Below are the code and all the weights of a small trained network. Each question names an input and a target symbol and asks about switching units off, where a switched-off unit gives its printed mean instead of its output.

import numpy as np


def w(rows, s, z=0):
    codes = np.array(rows[::2]) - 128.0
    scale = np.full(codes.shape[1], s)
    scale[-1] = z or s
    return codes * scale


def f(y):
    return y / 2 * (1 + np.tanh(0.7978845608 * (y + 0.044715 * y**3)))


def softmax(a):
    e = np.exp(a - a.max(-1, keepdims=True))
    return e / e.sum(-1, keepdims=True)


def log_softmax(a):
    a = a - a.max(-1, keepdims=True)
    return a - np.log(np.exp(a).sum(-1, keepdims=True))


def net(x, mask):
    ids = ['αβδεζηθμπστφψω'.index(c) for c in x.split()]
    T = len(ids)
    res = E[ids] + P[:T]
    u = 0
    for l in range(2):
        q, k, v = (res @ M[l].T for M in (Q, K, V))
        z = softmax(np.where(np.tri(T) > 0, q @ k.T / 3**0.5, -1e9)) @ v
        res = res + np.where(mask[u], z, O[l][:, -1]) @ O[l][:, :-1]
        u += 1
        y = f(res @ A[l][:, :-1].T + A[l][:, -1])
        res = res + np.where(mask[u : u + 8], y, B[l][:, -1]) @ B[l][:, :-1]
        u += 8
    return log_softmax(res[-1] @ U[:, :-1].T + U[:, -1])


Q, K, V, O, A, B = {}, {}, {}, {}, {}, {}
E = w([
[120,168,118,131,114,147,182,165,64,63],'α',
[196,183,88,127,117,168,147,137,194,81],'β',
[213,197,166,138,123,113,77,149,135,87],'δ',
[46,128,172,149,86,100,107,39,78,207],'ε',
[166,107,205,77,62,88,129,24,162,123],'ζ',
[121,74,65,120,127,173,76,31,54,91],'η',
[120,103,44,131,168,135,4,104,116,55],'θ',
[67,70,71,113,133,97,42,25,185,101],'μ',
[98,119,146,59,218,149,16,89,84,139],'π',
[72,90,175,69,92,123,194,125,95,121],'σ',
[67,109,73,101,182,253,127,128,142,120],'τ',
[116,123,193,129,129,126,127,229,135,126],'φ',
[144,129,168,87,96,203,204,146,185,189],'ψ',
[146,89,100,131,142,123,37,161,248,200],'ω',
],0.013)
P = w([
[120,238,68,113,201,32,146,81,84,141],'0',
[119,183,148,155,81,137,90,71,96,125],'1',
[129,176,178,133,91,163,99,83,114,87],'2',
[101,151,150,133,106,161,86,106,122,132],'3',
[99,119,157,127,95,150,88,120,127,123],'4',
[107,109,164,102,97,164,93,136,133,116],'5',
[104,82,155,98,102,162,87,150,145,117],'6',
[102,62,162,87,114,171,90,161,156,117],'7',
[101,45,153,75,122,171,96,184,163,125],'8',
[117,24,145,68,123,169,92,190,164,124],'9',
[105,1,152,49,131,174,103,197,169,116],'10',
],0.01)
Q[0] = w([
[85,96,130,93,75,218,4,78,147,58],'0.h1',
[190,138,168,96,10,62,192,179,142,82],'0.h1',
[101,49,56,181,145,79,76,85,102,178],'0.h1',
],0.011)
K[0] = w([
[149,28,122,35,201,116,152,202,145,156],'0.h1',
[67,254,65,144,170,72,137,22,72,130],'0.h1',
[106,5,160,34,97,247,78,120,107,64],'0.h1',
],0.0093)
V[0] = w([
[176,64,60,103,83,151,77,20,185,2],'0.h1',
[168,118,111,50,169,61,92,66,54,131],'0.h1',
[101,103,193,66,172,146,113,96,136,228],'0.h1',
],0.0063)
O[0] = w([
[240,117,128,13,66,90,106,151,39,243,144],'0.h1',
[193,122,73,116,4,61,142,169,100,1,252],'0.h1',
[4,184,94,129,43,110,75,96,186,111,202],'0.h1',
],0.0074,0.0044)
A[0] = w([
[133,169,130,130,86,191,209,145,166,110,186],'0.n1',
[176,139,242,94,148,155,113,89,137,61,194],'0.n2',
[159,77,146,103,96,117,214,102,64,106,139],'0.n3',
[127,63,146,55,80,141,138,194,140,131,248],'0.n4',
[169,215,85,85,134,253,151,178,142,114,112],'0.n5',
[127,149,33,59,227,145,152,79,112,162,165],'0.n6',
[82,107,194,115,47,200,60,130,113,140,80],'0.n7',
[160,145,150,160,84,183,124,184,179,180,46],'0.n8',
],0.0069,0.0019)
B[0] = w([
[152,42,164,116,81,83,141,37,120,113,164],'0.n1',
[31,127,102,205,110,53,205,191,155,108,173],'0.n2',
[86,156,126,162,101,167,185,120,123,205,183],'0.n3',
[80,173,144,145,37,108,88,193,102,110,253],'0.n4',
[188,81,106,134,116,69,114,117,203,154,150],'0.n5',
[225,64,76,118,149,201,182,109,118,204,147],'0.n6',
[190,133,1,119,155,202,110,134,104,55,239],'0.n7',
[112,108,201,178,38,156,85,74,121,48,135],'0.n8',
],0.0064,0.0073)
Q[1] = w([
[117,85,200,159,93,74,178,146,143,3],'1.h1',
[110,137,47,87,146,132,27,78,146,97],'1.h1',
[144,108,146,86,6,115,119,177,58,89],'1.h1',
],0.011)
K[1] = w([
[149,254,81,141,182,64,218,87,109,156],'1.h1',
[55,55,169,77,89,195,139,238,221,159],'1.h1',
[64,73,46,22,171,68,159,143,108,116],'1.h1',
],0.0091)
V[1] = w([
[103,226,176,191,111,59,53,159,173,134],'1.h1',
[20,123,155,114,74,139,165,71,89,139],'1.h1',
[158,80,179,75,65,94,140,35,254,208],'1.h1',
],0.0093)
O[1] = w([
[89,153,9,168,147,68,150,168,151,197,180],'1.h1',
[118,54,112,84,191,22,216,121,66,55,139],'1.h1',
[115,151,105,3,116,149,183,138,215,130,2],'1.h1',
],0.011,0.003)
A[1] = w([
[187,56,175,90,167,73,161,104,29,82,94],'1.n1',
[143,156,173,26,124,212,140,105,178,136,26],'1.n2',
[112,166,99,202,78,100,169,239,134,173,39],'1.n3',
[57,237,27,115,142,184,142,145,111,178,155],'1.n4',
[94,33,71,232,239,28,172,165,116,111,3],'1.n5',
[163,172,185,32,72,97,188,193,85,86,124],'1.n6',
[194,153,167,253,72,151,44,125,126,226,26],'1.n7',
[114,146,35,80,119,45,147,189,178,173,10],'1.n8',
],0.0064,0.003)
B[1] = w([
[129,107,185,161,84,71,131,186,254,156,187],'1.n1',
[131,230,136,179,189,31,126,149,106,97,185],'1.n2',
[180,127,116,111,192,101,98,44,154,152,192],'1.n3',
[181,83,134,154,90,135,122,160,221,90,194],'1.n4',
[75,142,192,65,56,195,130,86,124,166,251],'1.n5',
[163,110,65,155,201,111,122,23,137,208,192],'1.n6',
[72,115,109,92,187,122,173,198,97,159,211],'1.n7',
[183,145,164,192,116,207,187,121,37,75,194],'1.n8',
],0.0083,0.017)
U = w([
[111,111,181,221,161,132,175,162,99,80,44],'α',
[93,213,155,97,124,115,147,161,140,155,31],'β',
[91,114,100,167,181,88,134,135,148,184,105],'δ',
[105,160,156,98,78,173,172,117,93,103,32],'ε',
[153,92,115,151,152,142,180,103,82,126,111],'ζ',
[182,66,181,157,121,132,98,81,127,178,19],'η',
[142,115,156,62,117,176,144,167,66,185,160],'θ',
[140,158,87,1,99,100,81,85,130,201,123],'μ',
[83,166,68,166,64,55,70,140,56,54,103],'π',
[74,106,147,61,106,62,129,163,176,137,179],'σ',
[137,143,205,106,171,168,75,69,119,63,170],'τ',
[53,73,133,159,186,216,88,24,145,152,184],'φ',
[54,131,107,86,222,122,160,122,147,66,252],'ψ',
[127,150,102,142,80,185,117,145,186,101,186],'ω',
],0.005,0.0029)

Each question gives the input, a string of symbols that net reads in full, and the target symbol t.
The units are the heads (3 rows each of Q, K, V and O) and the neurons (one row each of A and B). Each row of codes is followed by its name. A weight is (code - 128) times the scale printed after its matrix; where a second scale follows, it is the last column's (O, A, B and U).
mask holds one flag per unit, layer by layer, with each layer's heads first. A switched-off unit (its flag False) gives its mean, the last column of its rows in O or B, instead of its output. The means were averaged over made-up inputs and are rounded, as every weight is.
A unit's drop is (log p(t) with every unit on - log p(t) with that unit switched off) / (log p(t) with every unit on - log p(t) with every unit switched off).
The circuit of an input: a set's keep is (log p(t) with only the set's units on - log p(t) with every unit switched off) / (log p(t) with every unit on - log p(t) with every unit switched off). Starting from the 12 units with the biggest drops (on a tie, the unit counted first), units are removed one at a time, each time the one whose removal leaves the highest keep (on an exact tie, the one counted first), for as long as the keep stays at least 0.8.
circuit, biggest first: the units of the circuit, biggest drop first
top k neurons: the k neurons with the biggest drops, biggest first
k most important neurons of layer l: the k neurons of layer l with the biggest drops, biggest first
input φ ψ π π σ, target φ: 2 most important neurons of layer 1 : 1.n5; 1.n3
input μ ω ω δ η β ω φ φ ζ, target μ: circuit, biggest first : 1.n6; 0.h1; 1.h1
input β μ δ τ ω φ θ θ φ σ θ, target φ: circuit, biggest first : 0.h1; 1.n2
input φ σ δ π π α δ η θ τ α, target φ: circuit, biggest first : 0.h1; 1.h1; 1.n5
input β μ α π α θ η, target θ: most important neuron of layer 0 : 0.n3
input ε φ μ φ ψ σ π δ β μ β, target ε: top 2 neurons : 1.n5; 1.n8
input μ ζ τ ψ, target μ: top 3 neurons : 1.n6; 0.n7; 1.n8
input η β ε μ η, target μ: circuit, biggest first : 0.h1; 1.h1
input φ ζ σ τ π, target τ: 2 most important neurons of layer 0 : 0.n6; 0.n4
input η σ σ α, target η: top 3 neurons : 1.n6; 1.n1; 0.n3
input θ η φ τ, target φ: circuit, biggest first : 0.h1; 0.n4
input φ ω α φ η τ π φ, target φ: top 2 neurons : 1.n5; 1.n3
input π π σ δ β ω μ ω σ, target π: circuit, biggest first : 0.h1; 1.h1
input ζ ε η θ ε α, target ζ: 2 most important neurons of layer 1 : 1.n8; 1.n6
input ε θ ψ, target ε: circuit, biggest first : 1.n5; 1.h1; 0.h1; 1.n8
input σ π ω μ ζ η δ, target σ: circuit, biggest first : 1.h1; 1.n1; 0.n7
input η μ ω ψ, target η: top 3 neurons : 1.n6; 0.n3; 1.n1
input π φ σ β, target π: circuit, biggest first : 0.h1; 1.h1
input ω α ζ μ ζ μ β ω, target ω: circuit, biggest first : 1.h1; 1.n4; 1.n8
input θ τ ψ δ α ψ α, target θ: circuit, biggest first : 1.h1; 1.n7; 0.h1
input η ψ φ μ ω η α ω ζ φ, target η: top 3 neurons : 1.n6; 0.n3; 1.n1
input α σ η σ π δ σ σ, target α: circuit, biggest first : 1.h1; 0.h1
input η φ ω μ ζ ω σ, target η: top neuron : 1.n6
input ζ φ ω α π σ η ω ε, target ω: top 2 neurons : 1.n4; 0.n7
input ψ δ ζ ψ μ α ε σ, target ψ: top neuron : 0.n1
